Below is a small trained network, with its code and all its weights. Each question gives an input and a class and asks what happens when units are switched off, that is, made to give their printed mean instead of their output.

import numpy as np


def w(rows, s, z=0):
    codes = np.array(rows[::2]) - 128.0
    scale = np.full(codes.shape[1], s)
    scale[-1] = z or s
    return codes * scale


def f(y):
    return np.maximum(y, 0)


def log_softmax(a):
    a = a - a.max(-1, keepdims=True)
    return a - np.log(np.exp(a).sum(-1, keepdims=True))


def net(x, mask):
    res = np.array(x, float).reshape(1, 4) / 4 @ E
    y = f(res @ A[0][:, :-1].T + A[0][:, -1])
    res = res + np.where(mask, y, B[0][:, -1]) @ B[0][:, :-1]
    return log_softmax(res[-1] @ U[:, :-1].T + U[:, -1])


A, B = {}, {}
E = w([
[245,141,99,173,163,115,77,80,66],'x0',
[117,183,155,144,199,77,89,142,192],'x1',
[50,196,82,120,130,151,97,136,70],'x2',
[99,65,120,93,164,57,97,166,70],'x3',
],0.012)
A[0] = w([
[76,123,101,39,104,143,161,159,207,35],'N0',
[154,189,149,166,179,69,81,103,134,93],'N1',
[100,73,119,115,153,67,77,198,75,61],'N2',
[75,128,169,109,144,136,163,181,156,88],'N3',
[115,205,181,150,215,31,91,162,233,121],'N4',
[155,187,87,191,84,207,154,73,151,112],'N5',
[120,62,123,107,164,75,119,127,53,51],'N6',
[76,133,172,100,71,139,108,178,163,85],'N7',
[54,108,127,97,98,34,96,161,62,199],'N8',
[148,103,134,159,135,151,124,84,75,192],'N9',
[153,151,97,181,76,173,170,95,175,31],'N10',
[181,151,88,187,161,142,69,88,48,61],'N11',
[160,42,99,79,172,24,128,175,95,161],'N12',
[60,250,87,88,147,148,109,133,45,97],'N13',
[52,214,13,127,130,162,82,123,82,93],'N14',
[182,63,175,127,100,76,174,127,181,130],'N15',
[208,106,69,170,140,131,122,130,68,125],'N16',
[71,115,173,108,130,124,150,154,162,158],'N17',
[61,134,160,55,125,117,179,99,131,68],'N18',
[159,108,89,121,94,150,135,133,98,63],'N19',
[209,80,189,121,142,132,152,148,161,29],'N20',
[183,170,127,101,158,142,119,100,95,38],'N21',
[111,87,82,104,158,64,86,168,128,41],'N22',
[154,251,186,164,102,138,135,142,204,97],'N23',
[185,18,150,109,141,111,141,94,226,62],'N24',
[142,128,124,176,168,99,68,48,115,88],'N25',
[106,165,135,150,79,150,146,131,184,143],'N26',
[123,45,148,126,89,173,151,85,58,37],'N27',
[159,135,150,180,164,83,56,89,105,201],'N28',
[157,48,80,108,25,210,207,113,48,104],'N29',
[129,161,165,201,168,236,122,113,196,109],'N30',
[92,88,118,128,111,144,136,172,142,121],'N31',
[115,56,109,114,163,31,88,155,133,63],'N32',
[87,185,88,119,103,168,86,155,81,2],'N33',
],0.011,0.008)
B[0] = w([
[173,175,78,128,143,83,152,155,137,205],'N0',
[90,101,80,131,153,142,109,172,90,189],'N1',
[155,129,137,89,151,119,65,72,149,190],'N2',
[147,181,95,115,124,120,166,178,148,193],'N3',
[47,67,59,152,175,191,84,155,1,251],'N4',
[155,132,147,62,140,177,129,54,177,214],'N5',
[143,160,131,105,155,139,82,83,176,184],'N6',
[160,184,95,109,112,112,155,174,174,194],'N7',
[135,100,140,90,124,171,167,98,169,222],'N8',
[156,104,124,158,134,176,178,174,129,201],'N9',
[128,127,129,83,188,112,83,77,171,178],'N10',
[165,186,107,132,147,103,135,179,187,223],'N11',
[165,98,175,82,109,139,83,91,165,236],'N12',
[86,56,162,184,86,64,146,116,166,211],'N13',
[107,90,174,203,91,77,142,96,168,212],'N14',
[109,86,154,204,84,93,135,144,153,216],'N15',
[187,134,128,129,134,122,179,183,140,225],'N16',
[189,156,107,105,103,160,141,208,141,210],'N17',
[169,165,87,135,145,106,156,157,154,182],'N18',
[78,143,84,115,166,131,104,154,93,157],'N19',
[103,129,136,179,129,35,154,106,144,178],'N20',
[152,162,58,109,144,75,158,155,136,159],'N21',
[125,134,131,97,183,136,92,86,138,167],'N22',
[128,105,141,77,156,141,105,75,129,217],'N23',
[83,98,152,189,105,28,153,100,172,211],'N24',
[167,178,84,128,117,132,184,172,131,190],'N25',
[146,122,129,107,158,158,124,139,153,199],'N26',
[60,127,51,134,156,126,49,151,74,178],'N27',
[150,140,131,110,87,164,143,191,152,231],'N28',
[67,91,78,118,178,149,51,149,45,248],'N29',
[143,93,114,84,134,141,109,80,160,206],'N30',
[192,159,96,134,146,140,161,162,130,171],'N31',
[128,133,129,95,142,137,90,71,141,190],'N32',
[141,119,121,180,144,65,94,109,125,163],'N33',
],0.01,0.014)
U = w([
[192,172,84,103,127,106,166,230,155,97],'0',
[139,110,137,22,144,139,104,4,164,109],'1',
[60,87,154,252,93,19,139,95,165,112],'2',
[39,100,65,115,161,148,96,169,26,100],'3',
[132,63,181,112,74,223,177,174,127,255],'4',
[70,143,202,123,98,118,156,104,74,115],'5',
[122,168,159,117,32,158,161,84,62,119],'6',
],0.011,0.026)

Each question gives the input, the list of numbers given to net, and the class t.
The units are the neurons (one row each of A and B). Each row of codes is followed by its name. A weight is (code - 128) times the scale printed after its matrix; where a second scale follows, it is the last column's (A, B and U).
mask holds one flag per neuron, in row order. A switched-off neuron (its flag False) gives its mean, the last column of its row in B, instead of its output. The means were averaged over made-up inputs and are rounded, as every weight is.
A unit's drop is (log p(t) with every unit on - log p(t) with that unit switched off) / (log p(t) with every unit on - log p(t) with every unit switched off).
The circuit of an input: a set's keep is (log p(t) with only the set's units on - log p(t) with every unit switched off) / (log p(t) with every unit on - log p(t) with every unit switched off). Starting from the 12 units with the biggest drops (on a tie, the unit counted first), units are removed one at a time, each time the one whose removal leaves the highest keep (on an exact tie, the one counted first), for as long as the keep stays at least 0.8.
circuit, biggest first: the units of the circuit, biggest drop first
most important unit: the unit with the biggest drop
top k neurons: the k neurons with the biggest drops, biggest first
drop when u is switched off: that unit's drop, to one decimal
input [3,8,7,-5], class 3: top 4 neurons => [N4; N1; N24; N15]
input [-2,-4,1,1], class 3: most important unit => N29
input [2,-4,-4,-5], class 1: top 2 neurons => [N5; N4]
input [1,7,7,2], class 2: top 2 neurons => [N13; N14]
input [-1,0,-4,3], class 2: circuit, biggest first => [N24; N15]
input [-7,0,-8,-5], class 2: top 3 neurons => [N24; N15; N20]
input [-7,-7,7,-2], class 0: top 3 neurons => [N4; N7; N0]
input [4,7,-8,-8], class 1: top 2 neurons => [N23; N30]
input [-6,7,4,-2], class 3: top 3 neurons => [N4; N11; N16]
input [-1,1,-2,3], class 4: top 2 neurons => [N5; N23]
input [3,-8,0,-7], class 3: top 2 neurons => [N29; N27]
input [5,-7,2,7], class 1: top 2 neurons => [N12; N4]
input [4,8,1,-8], class 1: top 2 neurons => [N5; N23]
input [-4,-2,5,2], class 2: circuit, biggest first => [N13]
input [-8,-7,8,1], class 0: top 4 neurons => [N7; N17; N31; N0]
input [-6,-4,2,-6], class 0: top 2 neurons => [N0; N7]
input [-5,-5,4,2], class 0: top 4 neurons => [N4; N18; N7; N31]
input [3,-4,-2,-1], class 3: top 2 neurons => [N29; N27]
input [2,-1,-4,3], class 2: drop when N4 is switched off => 0.1
input [8,-6,4,4], class 0: most important unit => N11
input [-6,4,6,7], class 1: drop when N8 is switched off => 0.5
input [-1,8,5,-2], class 3: drop when N4 is switched off => 1.4
input [-3,-4,-8,-2], class 2: drop when N23 is switched off => 0.0
